Below are the code and all the weights of a small trained network. Each question names an input and a class and asks about switching units off, where a switched-off unit gives its printed mean instead of its output.

import numpy as np


def w(rows, s, z=0):
    codes = np.array(rows[::2]) - 128.0
    scale = np.full(codes.shape[1], s)
    scale[-1] = z or s
    return codes * scale


def f(y):
    return np.maximum(y, 0)


def log_softmax(a):
    a = a - a.max(-1, keepdims=True)
    return a - np.log(np.exp(a).sum(-1, keepdims=True))


def net(x, mask):
    res = np.array(x, float).reshape(1, 7) / 4 @ E
    y = f(res @ A[0][:, :-1].T + A[0][:, -1])
    res = res + np.where(mask, y, B[0][:, -1]) @ B[0][:, :-1]
    return log_softmax(res[-1] @ U[:, :-1].T + U[:, -1])


A, B = {}, {}
E = w([
[194,99,135,234,187],'x0',
[125,205,81,156,24],'x1',
[35,89,87,127,123],'x2',
[87,143,106,204,167],'x3',
[206,222,51,119,131],'x4',
[78,254,207,54,169],'x5',
[124,95,80,61,219],'x6',
],0.0066)
A[0] = w([
[142,85,52,149,139,235],'neuron 0',
[156,149,253,32,149,223],'neuron 1',
[130,163,106,99,125,79],'neuron 2',
[109,30,83,128,138,172],'neuron 3',
[139,122,110,156,15,150],'neuron 4',
[68,254,82,21,78,198],'neuron 5',
[216,165,41,150,143,145],'neuron 6',
[159,166,111,149,74,108],'neuron 7',
[240,166,36,113,130,181],'neuron 8',
[182,16,94,202,164,186],'neuron 9',
[97,51,116,69,168,208],'neuron 10',
[156,126,92,165,26,255],'neuron 11',
[141,120,130,150,9,131],'neuron 12',
[82,64,82,89,138,181],'neuron 13',
],0.0084,0.0029)
B[0] = w([
[156,82,115,102,76,178],'neuron 0',
[185,152,141,123,58,211],'neuron 1',
[73,181,136,130,156,149],'neuron 2',
[111,129,70,108,101,174],'neuron 3',
[197,53,148,185,89,181],'neuron 4',
[36,235,26,102,94,248],'neuron 5',
[183,58,199,156,170,195],'neuron 6',
[140,109,120,177,117,167],'neuron 7',
[146,58,219,124,255,209],'neuron 8',
[115,165,90,83,61,195],'neuron 9',
[161,63,87,136,78,177],'neuron 10',
[228,47,169,158,77,199],'neuron 11',
[179,98,146,147,83,176],'neuron 12',
[139,112,69,148,91,170],'neuron 13',
],0.0096,0.011)
U = w([
[85,148,163,215,223,5],'0',
[36,217,136,114,158,210],'1',
[125,142,67,131,42,213],'2',
[71,82,94,114,190,4],'3',
[194,86,255,149,143,145],'4',
],0.0088,0.0031)

Each question gives the input, the list of numbers given to net, and the class t.
The units are the neurons (one row each of A and B). Each row of codes is followed by its name. A weight is (code - 128) times the scale printed after its matrix; where a second scale follows, it is the last column's (A, B and U).
mask holds one flag per neuron, in row order. A switched-off neuron (its flag False) gives its mean, the last column of its row in B, instead of its output. The means were averaged over made-up inputs and are rounded, as every weight is.
A unit's drop is (log p(t) with every unit on - log p(t) with that unit switched off) / (log p(t) with every unit on - log p(t) with every unit switched off).
The circuit of an input: a set's keep is (log p(t) with only the set's units on - log p(t) with every unit switched off) / (log p(t) with every unit on - log p(t) with every unit switched off). Starting from the 12 units with the biggest drops (on a tie, the unit counted first), units are removed one at a time, each time the one whose removal leaves the highest keep (on an exact tie, the one counted first), for as long as the keep stays at least 0.8.
units of the circuit, in order: the units of the circuit, biggest drop first
most important unit: the unit with the biggest drop
top k neurons: the k neurons with the biggest drops, biggest first
drop when u is switched off: that unit's drop, to one decimal
input [-6,6,-4,6,4,-3,1], class 4: units of the circuit, in order : (neuron 8; neuron 6)
input [7,-4,-6,7,-1,-3,5], class 2: units of the circuit, in order : (neuron 9)
input [-8,1,-3,7,2,7,-7], class 1: units of the circuit, in order : (neuron 5; neuron 10)
input [-7,1,8,-3,2,8,2], class 1: top 2 neurons : (neuron 5; neuron 11)
input [3,-5,-5,7,-2,0,-1], class 2: top 3 neurons : (neuron 8; neuron 9; neuron 6)
input [-1,-5,5,8,-6,2,-8], class 1: units of the circuit, in order : (neuron 11; neuron 4)
input [5,2,-8,6,4,7,7], class 0: top 2 neurons : (neuron 11; neuron 4)
input [2,5,5,-5,3,-4,5], class 4: units of the circuit, in order : (neuron 8; neuron 5)
input [-7,-8,-2,7,5,5,6], class 1: units of the circuit, in order : (neuron 11; neuron 5)
input [6,-7,1,5,3,-6,1], class 2: top 2 neurons : (neuron 9; neuron 3)
input [1,-7,1,5,-2,4,6], class 2: top 3 neurons : (neuron 8; neuron 10; neuron 6)
input [6,3,2,6,3,-8,0], class 4: top 3 neurons : (neuron 5; neuron 6; neuron 8)
input [-3,4,8,-1,-3,5,-1], class 1: top 3 neurons : (neuron 5; neuron 11; neuron 0)
input [4,7,-5,2,-1,0,8], class 4: most important unit : neuron 5
input [4,7,-2,3,7,6,1], class 0: top 2 neurons : (neuron 8; neuron 6)
input [6,-3,6,-6,-6,4,4], class 2: drop when neuron 8 is switched off : 0.3
input [5,-2,-3,7,0,8,-6], class 1: drop when neuron 12 is switched off : 0.3
input [3,5,3,7,-5,8,-5], class 1: drop when neuron 8 is switched off : 0.0
